Below are the code and all the weights of a small trained network. Each question names an input and a target symbol and asks about switching units off, where a switched-off unit gives its printed mean instead of its output.

import numpy as np


def w(rows, s, z=0):
    codes = np.array(rows[::2]) - 128.0
    scale = np.full(codes.shape[1], s)
    scale[-1] = z or s
    return codes * scale


def norm(h):
    return h / np.sqrt((h * h).mean(-1, keepdims=True) + 1e-5)


def f(y):
    return np.maximum(y, 0)


def softmax(a):
    e = np.exp(a - a.max(-1, keepdims=True))
    return e / e.sum(-1, keepdims=True)


def log_softmax(a):
    a = a - a.max(-1, keepdims=True)
    return a - np.log(np.exp(a).sum(-1, keepdims=True))


def net(x, mask):
    ids = ['βγδζθλμξστφψω'.index(c) for c in x.split()]
    T = len(ids)
    res = E[ids] + P[:T]
    u = 0
    for l in range(2):
        q, k, v = (norm(res) @ M[l].T for M in (Q, K, V))
        z = softmax(np.where(np.tri(T) > 0, q @ k.T / 2**0.5, -1e9)) @ v
        res = res + np.where(mask[u], z, O[l][:, -1]) @ O[l][:, :-1]
        u += 1
        y = f(norm(res) @ A[l][:, :-1].T + A[l][:, -1])
        res = res + np.where(mask[u : u + 4], y, B[l][:, -1]) @ B[l][:, :-1]
        u += 4
    return log_softmax(norm(res)[-1] @ U[:, :-1].T + U[:, -1])


Q, K, V, O, A, B = {}, {}, {}, {}, {}, {}
E = w([
[72,133,143,131,104],'β',
[55,127,164,103,104],'γ',
[87,137,128,153,108],'δ',
[80,142,131,140,112],'ζ',
[112,128,120,175,105],'θ',
[78,121,144,145,108],'λ',
[65,147,126,141,123],'μ',
[97,184,92,173,76],'ξ',
[81,86,132,173,145],'σ',
[166,116,75,58,94],'τ',
[112,5,128,123,99],'φ',
[78,80,81,112,252],'ψ',
[196,100,132,136,185],'ω',
],0.025)
P = w([
[95,143,215,71,124],'0',
[145,132,182,141,129],'1',
[149,129,166,157,122],'2',
[138,133,154,145,122],'3',
[122,140,142,141,114],'4',
[125,146,120,151,110],'5',
[110,148,111,139,104],'6',
[97,153,98,132,97],'7',
[95,157,79,144,95],'8',
[72,161,67,135,86],'9',
[68,168,41,147,82],'10',
[48,168,15,137,78],'11',
[54,172,11,132,84],'12',
[79,181,62,166,95],'13',
],0.011)
Q[0] = w([
[41,184,105,178,79],'L0H0',
[174,98,153,100,254],'L0H0',
],0.0089)
K[0] = w([
[121,51,3,119,26],'L0H0',
[255,169,219,78,65],'L0H0',
],0.0089)
V[0] = w([
[51,2,106,138,116],'L0H0',
[107,201,149,158,209],'L0H0',
],0.0091)
O[0] = w([
[135,8,160,187,94,254],'L0H0',
[81,165,118,177,189,119],'L0H0',
],0.011,0.007)
A[0] = w([
[131,144,121,132,118,113],'L0N0',
[126,169,120,125,171,1],'L0N1',
[143,67,170,57,85,216],'L0N2',
[249,151,138,148,208,157],'L0N3',
],0.011,0.0027)
B[0] = w([
[52,163,199,187,196,134],'L0N0',
[91,133,20,173,152,138],'L0N1',
[254,197,2,233,184,254],'L0N2',
[158,79,246,90,26,185],'L0N3',
],0.0061,0.0046)
Q[1] = w([
[155,167,195,13,96],'L1H0',
[209,208,255,25,243],'L1H0',
],0.0089)
K[1] = w([
[232,147,206,137,111],'L1H0',
[152,180,252,119,160],'L1H0',
],0.014)
V[1] = w([
[141,98,72,107,246],'L1H0',
[1,44,202,121,170],'L1H0',
],0.0091)
O[1] = w([
[6,42,81,66,140,91],'L1H0',
[79,132,171,37,74,252],'L1H0',
],0.016,0.0045)
A[1] = w([
[78,79,255,122,138,123],'L1N0',
[223,194,121,178,131,182],'L1N1',
[180,184,238,98,198,252],'L1N2',
[88,167,188,196,101,65],'L1N3',
],0.01,0.0025)
B[1] = w([
[172,102,112,184,255,254],'L1N0',
[44,175,43,99,98,249],'L1N1',
[156,77,30,91,50,206],'L1N2',
[100,161,203,141,145,244],'L1N3',
],0.012,0.0053)
U = w([
[215,6,112,159,34,116],'β',
[26,61,75,58,153,151],'γ',
[82,225,125,138,126,125],'δ',
[114,142,170,84,100,102],'ζ',
[142,126,174,134,81,122],'θ',
[138,151,184,105,88,84],'λ',
[109,96,205,178,172,157],'μ',
[85,118,128,131,121,254],'ξ',
[115,159,46,212,207,157],'σ',
[59,148,221,110,104,117],'τ',
[141,125,135,80,102,77],'φ',
[146,115,150,63,92,88],'ψ',
[106,154,140,114,66,99],'ω',
],0.012,0.0079)

Each question gives the input, a string of symbols that net reads in full, and the target symbol t.
The units are the heads (2 rows each of Q, K, V and O) and the neurons (one row each of A and B). Each row of codes is followed by its name. A weight is (code - 128) times the scale printed after its matrix; where a second scale follows, it is the last column's (O, A, B and U).
mask holds one flag per unit, layer by layer, with each layer's heads first. A switched-off unit (its flag False) gives its mean, the last column of its rows in O or B, instead of its output. The means were averaged over made-up inputs and are rounded, as every weight is.
A unit's drop is (log p(t) with every unit on - log p(t) with that unit switched off) / (log p(t) with every unit on - log p(t) with every unit switched off).
The circuit of an input: a set's keep is (log p(t) with only the set's units on - log p(t) with every unit switched off) / (log p(t) with every unit on - log p(t) with every unit switched off). Starting from all 10 units, units are removed one at a time, each time the one whose removal leaves the highest keep (on an exact tie, the one counted first), for as long as the keep stays at least 0.8.
units of the circuit, in order: the units of the circuit, biggest drop first
k most important neurons: the k neurons with the biggest drops, biggest first
top k neurons in layer l: the k neurons of layer l with the biggest drops, biggest first
drop of u: that unit's drop, to one decimal
input θ δ δ μ φ δ β, target β: units of the circuit, in order -> (L0H0)
input γ γ φ θ ω μ μ φ θ σ, target β: top 2 neurons in layer 1 -> (L1N1, L1N3)
input τ δ σ μ δ, target μ: units of the circuit, in order -> (L1N0, L1N1)
input ξ τ ξ θ ζ θ θ τ ζ μ μ, target τ: units of the circuit, in order -> (L0N2, L1N3, L1H0)
input ω ψ μ μ θ μ σ γ, target μ: 2 most important neurons -> (L1N0, L1N1)
input ζ ξ β θ, target δ: units of the circuit, in order -> (L1H0, L1N1, L0N2)
input ξ θ τ δ ω ψ θ φ, target γ: 2 most important neurons -> (L0N1, L1N2)
input δ ξ τ δ γ λ φ γ ω μ ω β δ σ, target μ: units of the circuit, in order -> (L0N2, L1N0, L1H0)
input λ μ δ ψ μ δ, target γ: top 2 neurons in layer 1 -> (L1N0, L1N3)
input μ ζ ψ θ δ δ ξ σ ψ μ φ σ δ, target β: 2 most important neurons -> (L1N1, L1N3)
input τ θ λ τ λ σ δ, target μ: top 2 neurons in layer 0 -> (L0N3, L0N2)
input φ ζ ω δ δ σ τ ψ ξ, target γ: top 3 neurons in layer 0 -> (L0N1, L0N2, L0N0)
input ξ σ φ ξ τ μ ψ μ λ γ λ μ, target τ: 2 most important neurons -> (L0N2, L1N1)
input θ σ δ γ ξ τ, target σ: units of the circuit, in order -> (L1H0)
input δ μ λ μ μ ζ, target τ: top 2 neurons in layer 0 -> (L0N2, L0N3)
input μ θ φ δ γ λ ω τ φ δ τ τ δ, target σ: top 2 neurons in layer 1 -> (L1N2, L1N1)
input φ δ γ φ σ, target β: 2 most important neurons -> (L0N2, L1N3)
input δ μ μ σ σ μ, target μ: top 2 neurons in layer 1 -> (L1N0, L1N1)
input τ λ γ δ ω δ σ λ ψ ξ θ, target γ: drop of L1N1 -> 0.0
input ω ω ξ ψ φ, target γ: drop of L1H0 -> 1.8
input θ φ δ β ζ φ ξ, target β: drop of L0N2 -> 0.2
input ζ τ δ ω μ β, target μ: drop of L0H0 -> 1.6
input θ δ β ζ τ γ ψ γ μ γ ζ, target τ: top 3 neurons in layer 1 -> (L1N1, L1N2, L1N3)
input ψ γ ψ μ, target γ: units of the circuit, in order -> (L1H0)
input ζ θ β δ δ ω δ θ φ ζ ζ, target β: 2 most important neurons -> (L0N2, L1N1)
